Below is a small trained network, with its code and all its weights. Each question gives an input and a target symbol and asks what happens when units are switched off, that is, made to give their printed mean instead of their output.

import numpy as np


def w(rows, s, z=0):
    codes = np.array(rows[::2]) - 128.0
    scale = np.full(codes.shape[1], s)
    scale[-1] = z or s
    return codes * scale


def f(y):
    return np.maximum(y, 0)


def softmax(a):
    e = np.exp(a - a.max(-1, keepdims=True))
    return e / e.sum(-1, keepdims=True)


def log_softmax(a):
    a = a - a.max(-1, keepdims=True)
    return a - np.log(np.exp(a).sum(-1, keepdims=True))


def net(x, mask):
    ids = ['αβγδζθμξπτφψω'.index(c) for c in x.split()]
    T = len(ids)
    res = E[ids] + P[:T]
    r = res
    for j in range(2):
        rows = slice(3 * j, 3 * j + 3)
        q, k, v = (r @ M[0][rows].T for M in (Q, K, V))
        z = softmax(np.where(np.tri(T) > 0, q @ k.T / 3**0.5, -1e9)) @ v
        o = O[0][rows]
        res = res + np.where(mask[j], z, o[:, -1]) @ o[:, :-1]
    y = f(res @ A[0][:, :-1].T + A[0][:, -1])
    res = res + np.where(mask[2:6], y, B[0][:, -1]) @ B[0][:, :-1]
    return log_softmax(res[-1] @ U[:, :-1].T + U[:, -1])


Q, K, V, O, A, B = {}, {}, {}, {}, {}, {}
E = w([
[126,159,130,141,77,133],'α',
[55,149,167,153,108,161],'β',
[74,163,98,153,70,126],'γ',
[88,122,97,122,119,162],'δ',
[107,114,134,115,104,135],'ζ',
[210,150,174,110,76,122],'θ',
[163,173,189,180,100,218],'μ',
[46,124,145,105,82,80],'ξ',
[176,132,83,107,76,129],'π',
[72,103,134,89,128,155],'τ',
[117,140,115,149,120,225],'φ',
[137,188,158,167,2,77],'ψ',
[85,38,47,64,157,119],'ω',
],0.022)
P = w([
[135,148,114,156,145,137],'0',
[169,18,137,188,145,105],'1',
[107,163,104,104,137,149],'2',
[132,26,129,159,101,119],'3',
[104,159,106,85,110,160],'4',
[92,4,130,126,92,118],'5',
[93,170,90,77,82,168],'6',
[92,24,105,149,40,132],'7',
[83,168,101,49,70,181],'8',
[108,16,141,86,40,139],'9',
[85,125,136,22,83,180],'10',
],0.017)
Q[0] = w([
[153,227,101,114,197,74],'h1',
[142,110,143,145,96,146],'h1',
[54,139,125,85,94,211],'h1',
[210,134,126,163,248,84],'h2',
[123,197,84,123,176,138],'h2',
[107,64,126,182,65,162],'h2',
],0.013)
K[0] = w([
[144,91,101,245,193,53],'h1',
[72,144,35,78,89,126],'h1',
[116,99,115,106,42,140],'h1',
[147,176,167,184,201,52],'h2',
[154,88,50,191,205,79],'h2',
[99,194,143,78,54,154],'h2',
],0.011)
V[0] = w([
[136,132,190,106,128,64],'h1',
[38,140,161,162,189,188],'h1',
[135,250,187,183,100,89],'h1',
[106,115,18,84,131,69],'h2',
[137,172,86,143,71,66],'h2',
[58,118,195,113,100,94],'h2',
],0.013)
O[0] = w([
[140,216,101,211,72,94,22],'h1',
[98,89,149,153,184,186,255],'h1',
[92,157,214,133,62,128,178],'h1',
[135,109,165,109,191,13,113],'h2',
[69,138,176,145,126,69,132],'h2',
[88,143,80,251,118,103,218],'h2',
],0.014,0.0076)
A[0] = w([
[101,105,110,124,125,121,75],'n1',
[122,7,166,134,140,110,2],'n2',
[151,92,143,158,154,97,172],'n3',
[163,154,122,125,100,160,40],'n4',
],0.011,0.0022)
B[0] = w([
[191,153,120,193,189,161,167],'n1',
[205,156,150,112,87,117,253],'n2',
[103,247,97,83,154,131,154],'n3',
[135,166,123,140,180,117,149],'n4',
],0.012,0.019)
U = w([
[143,168,149,113,98,80,73],'α',
[58,114,162,174,113,106,16],'β',
[105,79,184,150,127,65,254],'γ',
[165,82,160,137,117,96,74],'δ',
[172,42,125,254,91,86,114],'ζ',
[164,201,187,164,136,87,106],'θ',
[182,224,121,188,149,124,101],'μ',
[129,205,98,222,155,76,149],'ξ',
[130,151,107,120,105,73,247],'π',
[134,138,64,175,171,93,218],'τ',
[72,155,41,47,83,155,154],'φ',
[128,216,80,120,36,101,84],'ψ',
[160,196,163,135,188,81,91],'ω',
],0.0063,0.0041)

Each question gives the input, a string of symbols that net reads in full, and the target symbol t.
The units are the heads (3 rows each of Q, K, V and O) and the neurons (one row each of A and B). Each row of codes is followed by its name. A weight is (code - 128) times the scale printed after its matrix; where a second scale follows, it is the last column's (O, A, B and U).
mask holds one flag per unit, heads first, then neurons. A switched-off unit (its flag False) gives its mean, the last column of its rows in O or B, instead of its output. The means were averaged over made-up inputs and are rounded, as every weight is.
A unit's drop is (log p(t) with every unit on - log p(t) with that unit switched off) / (log p(t) with every unit on - log p(t) with every unit switched off).
The circuit of an input: a set's keep is (log p(t) with only the set's units on - log p(t) with every unit switched off) / (log p(t) with every unit on - log p(t) with every unit switched off). Starting from all 6 units, units are removed one at a time, each time the one whose removal leaves the highest keep (on an exact tie, the one counted first), for as long as the keep stays at least 0.8.
units of the circuit, in order: the units of the circuit, biggest drop first
most important unit: the unit with the biggest drop
top k neurons: the k neurons with the biggest drops, biggest first
which heads matter: for each layer, one digit per head in row order, 1 if its drop is at least 0.15 and else 0, layers parted by /
drop of u: that unit's drop, to one decimal
input β β ξ ζ ω π φ α, target δ: units of the circuit, in order => h1, h2, n2
input ξ τ π, target τ: which heads matter => 10
input γ α γ β φ β β ξ β ψ, target ζ: which heads matter => 01
input φ ψ π, target ψ: units of the circuit, in order => h1
input β μ φ ξ β τ ξ δ β τ, target ζ: units of the circuit, in order => h2, n3
input β γ ξ π ξ φ, target ξ: units of the circuit, in order => h2, n3
input β φ τ θ β ξ, target ζ: which heads matter => 01
input φ ω α ξ γ φ, target θ: which heads matter => 01
input π ψ β ζ ξ β, target ξ: units of the circuit, in order => h2, n3
input β δ β φ ω γ β φ ψ β, target β: units of the circuit, in order => h2, h1, n2
input α μ β ψ φ φ φ β φ φ, target δ: units of the circuit, in order => h1, n2
input β δ ζ ξ β ξ ξ ψ β ξ β, target ξ: units of the circuit, in order => h2, h1
input γ β β π γ γ β β β ω, target ζ: units of the circuit, in order => h2, n1
input θ α φ β, target δ: units of the circuit, in order => h2, h1, n2
input φ φ β α φ ζ β β φ ξ, target δ: most important unit => h1
input θ β τ φ γ β ψ τ, target β: units of the circuit, in order => h1, h2, n2
input β β β, target β: units of the circuit, in order => h1, n2, h2
input ψ α γ β, target θ: units of the circuit, in order => h2, n2, n3
input θ β τ β ψ ψ α ξ φ, target φ: top 2 neurons => n2, n1
input ζ μ φ φ φ β β β, target ζ: most important unit => h2
input π β γ φ β, target φ: top 2 neurons => n2, n1
input θ β τ τ β ξ β φ φ μ ξ, target φ: drop of h1 => 0.1
input γ μ φ β β φ, target ζ: drop of h1 => 0.1
input β β ξ ψ ξ ξ ω, target ω: drop of h2 => 1.3
